Below is a small trained network, with its code and all its weights. Each question gives an input and a class and asks what happens when units are switched off, that is, made to give their printed mean instead of their output.

import numpy as np


def w(rows, s, z=0):
    codes = np.array(rows[::2]) - 128.0
    scale = np.full(codes.shape[1], s)
    scale[-1] = z or s
    return codes * scale


def norm(h):
    return h / np.sqrt((h * h).mean(-1, keepdims=True) + 1e-5)


def f(y):
    return np.maximum(y, 0)


def log_softmax(a):
    a = a - a.max(-1, keepdims=True)
    return a - np.log(np.exp(a).sum(-1, keepdims=True))


def net(x, mask):
    res = np.array(x, float).reshape(1, 3) / 4 @ E
    u = 0
    for l in range(3):
        y = f(norm(res) @ A[l][:, :-1].T + A[l][:, -1])
        res = res + np.where(mask[u : u + 6], y, B[l][:, -1]) @ B[l][:, :-1]
        u += 6
    return log_softmax(norm(res)[-1] @ U[:, :-1].T + U[:, -1])


A, B = {}, {}
E = w([
[154,53,87,50,75,135,50],'x0',
[170,69,90,83,67,37,255],'x1',
[59,181,30,112,178,63,136],'x2',
],0.0079)
A[0] = w([
[131,172,196,161,154,80,230,124],'L0N1',
[139,160,165,204,205,136,189,209],'L0N2',
[138,148,185,130,62,106,155,6],'L0N3',
[137,117,255,85,142,181,90,94],'L0N4',
[116,148,104,70,151,95,126,94],'L0N5',
[156,98,101,98,147,106,171,154],'L0N6',
],0.0091,0.0023)
B[0] = w([
[151,122,10,235,221,170,118,251],'L0N1',
[87,137,230,6,2,157,116,254],'L0N2',
[121,67,143,63,153,161,134,172],'L0N3',
[115,161,90,203,25,132,99,239],'L0N4',
[147,171,127,236,196,86,117,192],'L0N5',
[48,92,197,214,57,107,132,219],'L0N6',
],0.009,0.0055)
A[1] = w([
[231,112,59,164,138,224,130,59],'L1N1',
[189,120,122,141,200,139,249,1],'L1N2',
[80,157,136,128,189,126,1,212],'L1N3',
[130,98,152,109,72,34,201,231],'L1N4',
[91,252,193,80,152,155,151,179],'L1N5',
[169,45,241,143,85,215,195,147],'L1N6',
],0.0089,0.00091)
B[1] = w([
[183,112,147,190,143,53,125,176],'L1N1',
[106,149,19,213,125,191,117,166],'L1N2',
[141,65,75,140,216,95,209,250],'L1N3',
[154,170,213,38,149,136,62,218],'L1N4',
[184,122,122,40,95,51,168,203],'L1N5',
[134,102,38,143,184,254,156,253],'L1N6',
],0.0092,0.0071)
A[2] = w([
[165,128,146,170,109,142,183,241],'L2N1',
[104,166,91,155,140,83,155,6],'L2N2',
[101,191,161,41,122,32,149,181],'L2N3',
[128,102,184,214,64,55,36,194],'L2N4',
[156,109,159,48,124,220,65,112],'L2N5',
[28,249,146,204,32,138,168,165],'L2N6',
],0.013,0.0013)
B[2] = w([
[64,162,100,80,194,20,74,200],'L2N1',
[131,123,191,98,89,211,125,210],'L2N2',
[161,199,56,209,20,145,45,254],'L2N3',
[144,252,38,126,63,151,140,226],'L2N4',
[107,131,228,109,133,59,162,244],'L2N5',
[161,29,253,57,147,88,142,226],'L2N6',
],0.013,0.0073)
U = w([
[141,73,251,87,95,123,133,131],'0',
[165,169,115,146,34,145,85,253],'1',
[119,73,101,161,183,176,139,28],'2',
],0.015,0.00033)

Each question gives the input, the list of numbers given to net, and the class t.
The units are the neurons (one row each of A and B). Each row of codes is followed by its name. A weight is (code - 128) times the scale printed after its matrix; where a second scale follows, it is the last column's (A, B and U).
mask holds one flag per neuron, layer by layer. A switched-off neuron (its flag False) gives its mean, the last column of its row in B, instead of its output. The means were averaged over made-up inputs and are rounded, as every weight is.
A unit's drop is (log p(t) with every unit on - log p(t) with that unit switched off) / (log p(t) with every unit on - log p(t) with every unit switched off).
The circuit of an input: a set's keep is (log p(t) with only the set's units on - log p(t) with every unit switched off) / (log p(t) with every unit on - log p(t) with every unit switched off). Starting from the 12 units with the biggest drops (on a tie, the unit counted first), units are removed one at a time, each time the one whose removal leaves the highest keep (on an exact tie, the one counted first), for as long as the keep stays at least 0.8.
circuit, biggest first: the units of the circuit, biggest drop first
k most important neurons: the k neurons with the biggest drops, biggest first
top k neurons in layer l: the k neurons of layer l with the biggest drops, biggest first
drop of u: that unit's drop, to one decimal
input [1,-4,3], class 2: circuit, biggest first -> [L1N3]
input [1,4,-3], class 0: circuit, biggest first -> [L1N4; L2N5]
input [-8,3,2], class 0: 2 most important neurons -> [L0N2; L0N1]
input [0,5,-8], class 2: 2 most important neurons -> [L1N6; L0N2]
input [0,5,0], class 2: 3 most important neurons -> [L0N2; L0N4; L0N1]
input [-4,2,1], class 0: 3 most important neurons -> [L0N2; L1N3; L2N6]
input [-3,8,6], class 0: 2 most important neurons -> [L0N1; L2N6]
input [-8,-2,0], class 0: top 2 neurons in layer 1 -> [L1N3; L1N4]
input [-1,2,4], class 0: 2 most important neurons -> [L2N6; L1N6]
input [4,-3,8], class 2: 2 most important neurons -> [L0N2; L1N3]
input [-6,1,-8], class 2: 3 most important neurons -> [L1N6; L0N1; L0N3]
input [-4,4,5], class 0: 2 most important neurons -> [L0N1; L2N6]
input [3,-2,1], class 2: drop of L0N2 -> 0.7
input [3,6,0], class 0: top neuron in layer 0 -> [L0N4]
input [-1,6,-6], class 2: drop of L0N2 -> 0.1
input [2,-6,3], class 2: drop of L0N2 -> 0.8
